Here is a tiny trained network, its code and every weight. The questions are about switching its units off for an input and a class, where a switched-off unit gives its printed mean instead of its output.

import numpy as np


def w(rows, s, z=0):
    codes = np.array(rows[::2]) - 128.0
    scale = np.full(codes.shape[1], s)
    scale[-1] = z or s
    return codes * scale


def f(y):
    return y / 2 * (1 + np.tanh(0.7978845608 * (y + 0.044715 * y**3)))


def log_softmax(a):
    a = a - a.max(-1, keepdims=True)
    return a - np.log(np.exp(a).sum(-1, keepdims=True))


def net(x, mask):
    res = np.array(x, float).reshape(1, 8) / 4 @ E
    y = f(res @ A[0][:, :-1].T + A[0][:, -1])
    res = res + np.where(mask, y, B[0][:, -1]) @ B[0][:, :-1]
    return log_softmax(res[-1] @ U[:, :-1].T + U[:, -1])


A, B = {}, {}
E = w([
[122,139,132,125,87,95,141,79,136,143],'x0',
[132,132,124,123,128,133,122,123,126,133],'x1',
[153,76,100,196,65,130,144,162,71,234],'x2',
[218,153,188,188,187,148,163,73,171,149],'x3',
[194,176,150,1,121,95,166,175,104,170],'x4',
[149,161,103,163,12,157,109,169,209,83],'x5',
[117,136,129,126,121,126,137,125,129,131],'x6',
[134,156,128,108,125,168,63,140,222,229],'x7',
],0.0086)
A[0] = w([
[143,122,134,169,68,129,182,165,67,231,68],'N0',
[194,157,108,154,38,159,136,183,167,74,50],'N1',
[254,138,163,186,167,148,186,84,165,123,87],'N2',
[176,97,129,148,102,94,206,118,60,31,53],'N3',
[197,195,136,49,101,108,186,182,96,155,1],'N4',
[178,45,109,194,106,141,135,164,97,162,53],'N5',
],0.0092,0.0093)
B[0] = w([
[145,141,113,85,137,148,148,109,142,89,242],'N0',
[157,84,131,105,201,116,148,102,75,153,215],'N1',
[96,90,98,94,79,130,126,156,110,110,254],'N2',
[151,151,116,117,121,157,88,133,185,198,214],'N3',
[60,129,139,250,127,138,107,113,140,109,212],'N4',
[91,180,146,124,147,102,134,123,166,107,198],'N5',
],0.018,0.0067)
U = w([
[83,106,151,251,124,156,112,101,134,69,100],'0',
[128,129,154,109,120,126,139,142,125,101,254],'1',
[124,150,139,106,123,126,132,144,124,112,223],'2',
[133,200,153,52,172,128,165,126,192,2,63],'3',
[159,132,148,97,117,171,65,153,194,220,49],'4',
[70,86,102,68,51,120,118,209,66,95,52],'5',
[146,88,167,111,201,89,165,86,41,159,71],'6',
[135,132,183,116,116,102,126,156,125,93,179],'7',
],0.0097,0.0092)

Each question gives the input, the list of numbers given to net, and the class t.
The units are the neurons (one row each of A and B). Each row of codes is followed by its name. A weight is (code - 128) times the scale printed after its matrix; where a second scale follows, it is the last column's (A, B and U).
mask holds one flag per neuron, in row order. A switched-off neuron (its flag False) gives its mean, the last column of its row in B, instead of its output. The means were averaged over made-up inputs and are rounded, as every weight is.
A unit's drop is (log p(t) with every unit on - log p(t) with that unit switched off) / (log p(t) with every unit on - log p(t) with every unit switched off).
The circuit of an input: a set's keep is (log p(t) with only the set's units on - log p(t) with every unit switched off) / (log p(t) with every unit on - log p(t) with every unit switched off). Starting from all 6 units, units are removed one at a time, each time the one whose removal leaves the highest keep (on an exact tie, the one counted first), for as long as the keep stays at least 0.8.
circuit, biggest first: the units of the circuit, biggest drop first
most important unit: the unit with the biggest drop
top k neurons: the k neurons with the biggest drops, biggest first
drop of u: that unit's drop, to one decimal
input [-6,-4,8,-7,-4,-4,-7,0], class 3: most important unit	N5
input [0,-7,5,6,-2,6,7,-5], class 1: top 3 neurons	[N2, N1, N5]
input [-3,-5,1,7,-6,-2,-1,-1], class 5: top 2 neurons	[N2, N4]
input [-7,5,3,5,-4,7,6,2], class 6: top 2 neurons	[N1, N4]
input [4,-5,-4,8,-5,8,8,8], class 1: circuit, biggest first	[N2, N1]
input [-5,-1,6,-4,1,6,3,1], class 3: circuit, biggest first	[N0, N5]
input [6,-4,-6,7,4,-5,7,3], class 1: top 3 neurons	[N2, N0, N5]
input [5,-2,8,2,2,-5,-1,-8], class 3: top 2 neurons	[N0, N5]
input [-2,8,7,6,3,-4,-4,-7], class 2: circuit, biggest first	[N3, N2, N5]
input [-2,-6,-4,2,6,2,-5,2], class 0: top 2 neurons	[N4, N0]
input [-4,2,6,2,-5,-3,1,-6], class 3: circuit, biggest first	[N5, N4]
input [-4,3,7,2,-4,-7,-2,-2], class 3: circuit, biggest first	[N5, N0]
input [-1,4,-3,5,1,-5,1,-2], class 5: top 2 neurons	[N2, N1]
input [-1,8,7,-5,-2,2,5,-4], class 2: most important unit	N2
input [-2,0,4,-3,-6,6,-8,0], class 1: top 3 neurons	[N4, N1, N5]
input [-1,7,7,8,3,4,-7,5], class 5: top 2 neurons	[N2, N3]
input [0,4,6,-6,7,0,7,-3], class 0: top 2 neurons	[N4, N2]
input [0,3,-7,-4,6,7,7,4], class 1: top 2 neurons	[N1, N0]
input [-5,1,7,-5,-4,4,5,-5], class 3: top 2 neurons	[N5, N0]
input [-2,-1,8,-6,-1,-4,0,1], class 3: top 2 neurons	[N0, N5]
input [5,-4,2,0,6,8,-7,-4], class 6: most important unit	N1
input [-7,-5,8,4,-4,-8,-4,0], class 3: drop of N5	0.4
input [5,-6,7,-1,8,-5,-1,8], class 0: drop of N4	1.0
input [1,-2,-1,-8,8,-4,7,-3], class 0: drop of N3	0.0
